Below are the code and all the weights of a small trained network. Each question names an input and a class and asks about switching units off, where a switched-off unit gives its printed mean instead of its output.

import numpy as np


def w(rows, s, z=0):
    codes = np.array(rows[::2]) - 128.0
    scale = np.full(codes.shape[1], s)
    scale[-1] = z or s
    return codes * scale


def norm(h):
    return h / np.sqrt((h * h).mean(-1, keepdims=True) + 1e-5)


def f(y):
    return y / 2 * (1 + np.tanh(0.7978845608 * (y + 0.044715 * y**3)))


def log_softmax(a):
    a = a - a.max(-1, keepdims=True)
    return a - np.log(np.exp(a).sum(-1, keepdims=True))


def net(x, mask):
    res = np.array(x, float).reshape(1, 4) / 4 @ E
    u = 0
    for l in range(3):
        y = f(norm(res) @ A[l][:, :-1].T + A[l][:, -1])
        res = res + np.where(mask[u : u + 6], y, B[l][:, -1]) @ B[l][:, :-1]
        u += 6
    return log_softmax(norm(res)[-1] @ U[:, :-1].T + U[:, -1])


A, B = {}, {}
E = w([
[119,170,89,203,172,212,111,112,161,121,46,191],'x0',
[113,115,210,148,142,149,220,212,172,141,78,86],'x1',
[111,148,124,177,205,224,153,157,1,231,226,105],'x2',
[119,35,110,65,54,200,119,151,63,178,62,199],'x3',
],0.0077)
A[0] = w([
[139,174,203,127,169,109,126,144,198,72,160,88,211],'0.n0',
[73,75,109,79,88,126,163,131,110,181,43,149,142],'0.n1',
[156,111,78,198,161,196,168,77,142,93,77,164,24],'0.n2',
[129,116,47,131,167,41,37,96,92,152,177,253,4],'0.n3',
[78,101,157,108,78,158,111,169,79,102,121,173,25],'0.n4',
[137,121,91,176,147,186,157,115,108,243,163,61,106],'0.n5',
],0.0059,0.0029)
B[0] = w([
[190,80,123,124,140,189,92,65,139,155,115,131,247],'0.n0',
[205,119,166,116,180,199,76,81,151,82,136,115,228],'0.n1',
[161,178,179,102,104,50,31,254,113,170,141,55,180],'0.n2',
[45,46,125,139,161,113,146,64,176,208,81,60,196],'0.n3',
[179,161,176,104,161,131,117,82,152,155,230,178,154],'0.n4',
[116,93,115,98,185,79,118,130,118,31,110,162,253],'0.n5',
],0.0091,0.0047)
A[1] = w([
[120,177,236,132,170,140,253,171,178,116,82,107,41],'1.n0',
[103,134,164,186,95,55,164,145,109,78,165,92,42],'1.n1',
[129,65,191,134,109,212,239,227,201,173,110,163,57],'1.n2',
[158,63,195,72,10,41,169,125,51,144,223,28,35],'1.n3',
[159,176,174,196,82,107,135,90,153,88,230,105,4],'1.n4',
[82,222,117,223,127,149,108,170,140,180,41,215,100],'1.n5',
],0.0056,0.0024)
B[1] = w([
[94,148,11,115,103,37,87,59,88,168,139,117,192],'1.n0',
[129,170,107,77,211,136,74,68,102,130,88,214,115],'1.n1',
[107,79,46,104,110,119,112,61,144,174,139,130,202],'1.n2',
[134,201,128,109,132,163,50,217,152,150,90,101,254],'1.n3',
[128,158,106,137,114,162,172,179,174,169,102,134,143],'1.n4',
[111,162,167,74,129,151,65,196,152,144,123,63,192],'1.n5',
],0.012,0.003)
A[2] = w([
[89,130,148,197,155,136,169,203,6,219,179,137,2],'2.n0',
[143,108,158,144,1,47,131,133,168,33,27,155,115],'2.n1',
[167,107,237,212,97,170,160,82,189,105,191,58,242],'2.n2',
[35,194,105,189,80,172,70,94,109,89,107,139,14],'2.n3',
[67,161,147,136,215,146,185,130,73,101,169,195,145],'2.n4',
[157,218,126,180,163,83,205,105,198,135,178,94,107],'2.n5',
],0.0076,0.0011)
B[2] = w([
[104,199,133,128,62,89,201,115,169,60,106,156,233],'2.n0',
[86,197,114,169,162,137,216,160,67,106,180,141,253],'2.n1',
[131,88,118,167,142,107,117,192,120,109,110,125,195],'2.n2',
[118,162,107,28,25,128,109,167,78,207,201,121,134],'2.n3',
[124,114,113,170,97,123,161,164,185,85,103,129,222],'2.n4',
[167,98,168,13,60,216,105,75,43,148,142,246,211],'2.n5',
],0.012,0.0047)
U = w([
[64,182,91,145,139,106,241,143,121,37,137,188,136],'0',
[131,193,158,61,158,146,31,222,163,173,98,100,139],'1',
[216,44,191,87,136,237,123,62,94,127,138,251,137],'2',
[40,65,30,111,112,40,130,19,131,224,144,114,123],'3',
[124,32,164,230,237,61,122,191,175,107,90,60,165],'4',
[157,92,243,238,63,74,192,127,100,235,141,120,2],'5',
[145,92,248,212,107,91,203,130,113,236,143,119,28],'6',
],0.014,0.016)

Each question gives the input, the list of numbers given to net, and the class t.
The units are the neurons (one row each of A and B). Each row of codes is followed by its name. A weight is (code - 128) times the scale printed after its matrix; where a second scale follows, it is the last column's (A, B and U).
mask holds one flag per neuron, layer by layer. A switched-off neuron (its flag False) gives its mean, the last column of its row in B, instead of its output. The means were averaged over made-up inputs and are rounded, as every weight is.
A unit's drop is (log p(t) with every unit on - log p(t) with that unit switched off) / (log p(t) with every unit on - log p(t) with every unit switched off).
The circuit of an input: a set's keep is (log p(t) with only the set's units on - log p(t) with every unit switched off) / (log p(t) with every unit on - log p(t) with every unit switched off). Starting from the 12 units with the biggest drops (on a tie, the unit counted first), units are removed one at a time, each time the one whose removal leaves the highest keep (on an exact tie, the one counted first), for as long as the keep stays at least 0.8.
units of the circuit, in order: the units of the circuit, biggest drop first
unit that matters most: the unit with the biggest drop
top k neurons: the k neurons with the biggest drops, biggest first
top k neurons in layer l: the k neurons of layer l with the biggest drops, biggest first
input [-8,5,-6,1], class 1: unit that matters most -> 1.n3
input [1,-8,8,0], class 0: top 2 neurons -> (2.n0; 0.n0)
input [2,-5,-4,-5], class 2: units of the circuit, in order -> (2.n5; 0.n5)
input [-2,3,-1,-2], class 4: units of the circuit, in order -> (0.n0; 2.n5)
input [2,2,4,2], class 0: top 2 neurons -> (2.n0; 0.n0)
input [-6,-8,-3,-8], class 2: units of the circuit, in order -> (2.n5; 1.n4)
input [-5,-5,3,-6], class 2: top 2 neurons -> (2.n5; 0.n2)
input [2,4,7,-7], class 0: top 2 neurons -> (2.n0; 2.n4)
input [3,0,-1,2], class 4: top 2 neurons in layer 2 -> (2.n5; 2.n2)
input [-7,8,-7,0], class 3: top 3 neurons in layer 2 -> (2.n0; 2.n4; 2.n2)
input [-2,-7,7,1], class 0: top 3 neurons -> (2.n0; 0.n0; 1.n2)
input [2,1,-3,2], class 4: top 3 neurons -> (0.n1; 2.n2; 2.n5)
input [-6,7,-2,3], class 3: top 2 neurons -> (1.n2; 1.n0)
input [8,7,2,-8], class 1: top 2 neurons in layer 0 -> (0.n1; 0.n2)
input [-7,8,7,3], class 3: unit that matters most -> 1.n2
input [0,7,-8,-2], class 0: top 2 neurons in layer 0 -> (0.n3; 0.n0)
input [3,6,6,1], class 0: top 2 neurons -> (0.n5; 2.n0)
input [-1,-3,-3,-1], class 4: top 3 neurons -> (0.n3; 1.n0; 2.n5)
input [-3,3,8,-7], class 0: top 2 neurons -> (2.n0; 2.n4)
input [-8,-4,5,-5], class 1: unit that matters most -> 1.n3
input [4,5,2,-6], class 2: top 2 neurons -> (2.n5; 0.n0)
input [5,-6,5,2], class 3: top 2 neurons -> (0.n3; 2.n1)
input [3,-7,1,6], class 3: top 2 neurons in layer 0 -> (0.n3; 0.n0)
input [3,-2,2,-3], class 4: top 2 neurons in layer 1 -> (1.n0; 1.n3)
